Each row comes from the steps of one walk. Every step used is in the known rows, and no mark comes twice. Write the walk behind each row, first mark first.
Known rows
guri-vamo-mufop-duzaf-rika: |  .05 | -.51 |  .12 |  .00 | -.10 |  .18 |  .01 | -.07 | -.21 |  .36 |  .02 |  .07 |  .41 |  .01 | -.09 | -.01 | -.01 |
mufop-duzaf-rika-guri-vamo: |  .00 | -.15 |  .09 | -.04 | -.10 |  .02 |  .02 | -.14 | -.08 |  .06 |  .12 |  .13 |  .21 |  .23 | -.21 | -.02 | -.10 |
gepu-rika: |  .25 |  .41 | -.04 |  .04 |  .23 |  .05 |  .08 | -.24 |  .20 |  .23 | -.11 |  .01 | -.07 |  .20 |  .16 |  .13 |  .30 |
guri-gepu: |  .11 |  .00 |  .11 | -.04 | -.09 |  .01 |  .50 | -.03 |  .11 |  .17 | -.25 |  .00 | -.08 | -.01 |  .17 |  .33 |  .37 |
mufop-rika: | -.13 |  .17 | -.10 | -.07 |  .22 |  .11 | -.03 |  .25 |  .00 |  .34 | -.02 |  .11 | -.21 |  .37 |  .02 |  .25 | -.01 |
gepu-rika-guri-vamo-mufop: |  .04 |  .21 |  .03 |  .13 |  .38 |  .13 | -.16 | -.32 |  .01 |  .02 |  .15 | -.10 |  .03 | -.02 |  .12 |  .03 |  .23 |
guri-vamo-mufop-rika-gepu-duzaf: | -.03 | -.47 |  .00 |  .04 | -.01 |  .24 | -.16 | -.01 | -.25 |  .25 |  .02 |  .02 |  .00 | -.15 |  .12 | -.20 | -.15 |
duzaf-vamo: |  .11 |  .30 |  .00 | -.03 | -.16 | -.05 |  .08 |  .32 |  .17 |  .03 | -.41 |  .02 |  .17 |  .12 | -.15 | -.06 | -.14 |
guri-vamo: |  .15 |  .08 |  .09 | -.04 | -.10 |  .15 |  .34 |  .03 | -.04 |  .42 | -.43 |  .12 |  .11 |  .09 | -.05 |  .04 | -.06 |
duzaf-rika: |  .16 |  .28 | -.12 | -.04 | -.24 | -.24 |  .28 | -.03 |  .25 |  .19 | -.16 |  .15 |  .00 |  .24 | -.11 |  .26 | -.13 |
mufop-rika-gepu-duzaf-vamo-guri: | -.19 | -.02 | -.16 |  .01 | -.15 |  .05 | -.31 |  .14 | -.09 | -.22 |  .08 | -.01 | -.24 | -.11 |  .04 | -.43 | -.29 |
vamo-guri: | -.09 |  .48 | -.05 | -.08 | -.06 | -.12 |  .17 |  .13 | -.01 | -.13 |  .00 | -.01 | -.05 | -.06 | -.15 |  .07 | -.02 |
duzaf-vamo-guri-gepu: | -.16 |  .09 |  .00 |  .02 | -.31 | -.09 |  .09 |  .21 |  .07 | -.23 | -.19 | -.15 |  .20 | -.36 | -.10 | -.14 | -.01 |
mufop-duzaf: |  .15 | -.03 |  .15 | -.13 |  .05 |  .13 |  .14 |  .05 | -.09 |  .17 | -.04 |  .14 |  .16 |  .39 | -.11 |  .07 |  .17 |
rika-guri: |  .00 |  .60 |  .03 | -.06 |  .23 | -.12 |  .14 |  .10 |  .08 | -.20 | -.03 |  .05 | -.21 |  .26 | -.11 |  .23 |  .01 |
duzaf-vamo-mufop-rika-guri: | -.24 | -.01 | -.06 |  .04 |  .19 |  .04 | -.42 |  .41 | -.02 | -.13 |  .13 | -.11 |  .16 |  .02 | -.11 |  .01 | -.13 |
rika-guri-gepu: | -.05 |  .27 |  .11 | -.02 |  .12 | -.08 |  .30 | -.04 |  .07 | -.22 | -.01 | -.04 | -.22 |  .01 |  .06 |  .29 |  .25 |
vamo-guri-gepu-duzaf: | -.11 |  .03 | -.09 | -.03 | -.18 | -.26 |  .23 | -.16 |  .04 | -.22 |  .05 | -.10 | -.29 | -.51 |  .10 |  .00 | -.01 |
guri-gepu-duzaf-vamo-mufop-rika: | -.08 | -.53 | -.10 |  .05 | -.07 | -.12 | -.06 | -.03 |  .08 |  .01 | -.01 | -.12 | -.19 | -.41 |  .26 |  .01 | -.02 |

Which walk is each row?
| -.06 | -.27 | -.08 |  .00 |  .15 |  .11 | -.30 |  .12 | -.16 | -.03 |  .28 | -.01 | -.16 |  .04 |  .16 | -.02 |  .03 |  vamo-mufop-rika-gepu-duzaf
|  .16 |  .01 |  .06 |  .07 |  .06 |  .09 |  .32 | -.33 |  .18 |  .20 | -.12 | -.08 | -.08 | -.07 |  .34 |  .24 |  .56 |  guri-gepu-rika
| -.07 |  .13 |  .11 |  .02 |  .23 |  .05 |  .00 |  .04 | -.13 | -.06 |  .06 | -.03 |  .04 |  .00 | -.08 |  .11 | -.02 |  rika-guri-vamo-mufop
|  .10 | -.11 |  .13 | -.08 | -.10 |  .12 | -.04 |  .20 | -.04 |  .06 | -.16 |  .07 |  .36 |  .25 | -.19 | -.16 |  .00 |  mufop-duzaf-vamo
|  .10 |  .57 | -.03 |  .07 |  .39 | -.01 | -.05 | -.27 |  .18 | -.09 |  .08 | -.04 | -.17 |  .18 |  .11 |  .12 |  .25 |  gepu-rika-guri
| -.07 | -.45 |  .10 |  .00 |  .07 | -.01 | -.09 | -.09 | -.12 | -.11 |  .43 | -.04 |  .24 |  .03 | -.03 |  .23 |  .27 |  vamo-mufop-duzaf-rika-guri-gepu
| -.12 | -.32 |  .02 |  .02 |  .14 |  .27 | -.08 |  .14 | -.22 |  .45 | -.01 |  .03 |  .13 |  .01 |  .02 |  .11 | -.02 |  guri-vamo-mufop-rika
|  .03 |  .16 | -.22 | -.02 | -.22 | -.38 | -.11 |  .05 |  .16 | -.25 | -.16 | -.05 | -.21 | -.40 | -.08 | -.31 | -.51 |  gepu-duzaf-vamo-guri
|  .33 |  .16 |  .00 | -.05 | -.26 | -.05 |  .19 | -.13 |  .04 | -.19 | -.22 |  .10 | -.29 |  .05 |  .13 | -.31 | -.10 |  rika-gepu-duzaf
| -.34 | -.09 | -.13 |  .03 |  .17 | -.07 | -.22 |  .09 |  .05 | -.13 |  .13 | -.06 | -.37 | -.12 |  .11 |  .04 | -.14 |  mufop-rika-guri-gepu-duzaf-vamo
|  .06 | -.34 |  .05 | -.05 |  .04 |  .01 | -.11 |  .02 | -.09 |  .11 |  .30 |  .05 |  .32 |  .20 | -.10 |  .19 |  .14 |  vamo-mufop-duzaf-rika
| -.13 |  .11 | -.03 |  .09 | -.21 | -.03 | -.02 |  .02 |  .12 | -.21 | -.11 | -.20 |  .21 | -.40 |  .01 | -.19 |  .11 |  duzaf-vamo-guri-gepu-rika
| -.27 |  .34 | -.09 | -.04 |  .38 |  .04 | -.15 |  .22 | -.02 |  .03 |  .16 |  .05 | -.32 |  .33 | -.04 |  .24 | -.04 |  mufop-rika-guri
|  .03 |  .00 |  .10 |  .12 |  .40 |  .21 | -.25 | -.35 | -.10 |  .02 |  .26 | -.08 |  .14 |  .02 |  .09 | -.05 |  .28 |  gepu-rika-guri-vamo-mufop-duzaf
| -.10 | -.13 | -.22 |  .04 |  .13 | -.27 | -.44 |  .11 |  .08 | -.21 |  .12 | -.08 | -.26 | -.25 |  .01 | -.16 | -.44 |  gepu-duzaf-vamo-mufop-rika-guri
|  .10 | -.55 |  .18 |  .02 | -.23 |  .30 |  .00 | -.10 | -.28 |  .22 |  .03 |  .07 |  .44 |  .02 | -.06 | -.20 |  .05 |  guri-vamo-mufop-duzaf-rika-gepu
| -.06 | -.37 |  .09 |  .04 |  .02 |  .38 | -.08 |  .10 | -.29 |  .30 |  .00 |  .02 |  .17 |  .02 |  .06 | -.09 |  .04 |  guri-vamo-mufop-rika-gepu
| -.09 | -.08 | -.01 |  .05 |  .07 | -.24 | -.04 | -.07 |  .08 | -.40 |  .11 | -.16 | -.22 | -.36 |  .11 |  .05 | -.02 |  rika-guri-gepu-duzaf-vamo-mufop
| -.12 | -.25 |  .14 | -.05 | -.22 |  .10 | -.03 |  .12 | -.12 | -.16 |  .02 | -.06 |  .36 | -.13 | -.15 | -.23 |  .11 |  mufop-duzaf-vamo-guri-gepu
|  .01 |  .45 | -.09 | -.01 | -.07 | -.29 |  .15 | -.06 |  .23 | -.11 |  .03 |  .09 | -.10 |  .21 | -.17 |  .26 | -.18 |  duzaf-rika-guri
|  .28 |  .07 | -.01 |  .00 | -.39 | -.05 |  .05 |  .01 |  .08 | -.29 | -.31 |  .04 | -.13 | -.06 |  .06 | -.51 | -.24 |  rika-gepu-duzaf-vamo
|  .18 | -.16 |  .13 | -.07 | -.33 |  .12 |  .11 | -.11 | -.07 |  .02 |  .04 |  .17 |  .26 |  .37 | -.12 | -.16 |  .08 |  mufop-duzaf-rika-gepu
|  .07 | -.11 | -.21 |  .03 | -.09 | -.42 | -.07 | -.28 |  .13 | -.09 |  .11 |  .03 | -.28 | -.27 | -.01 | -.03 | -.49 |  gepu-duzaf-rika-guri-vamo-mufop
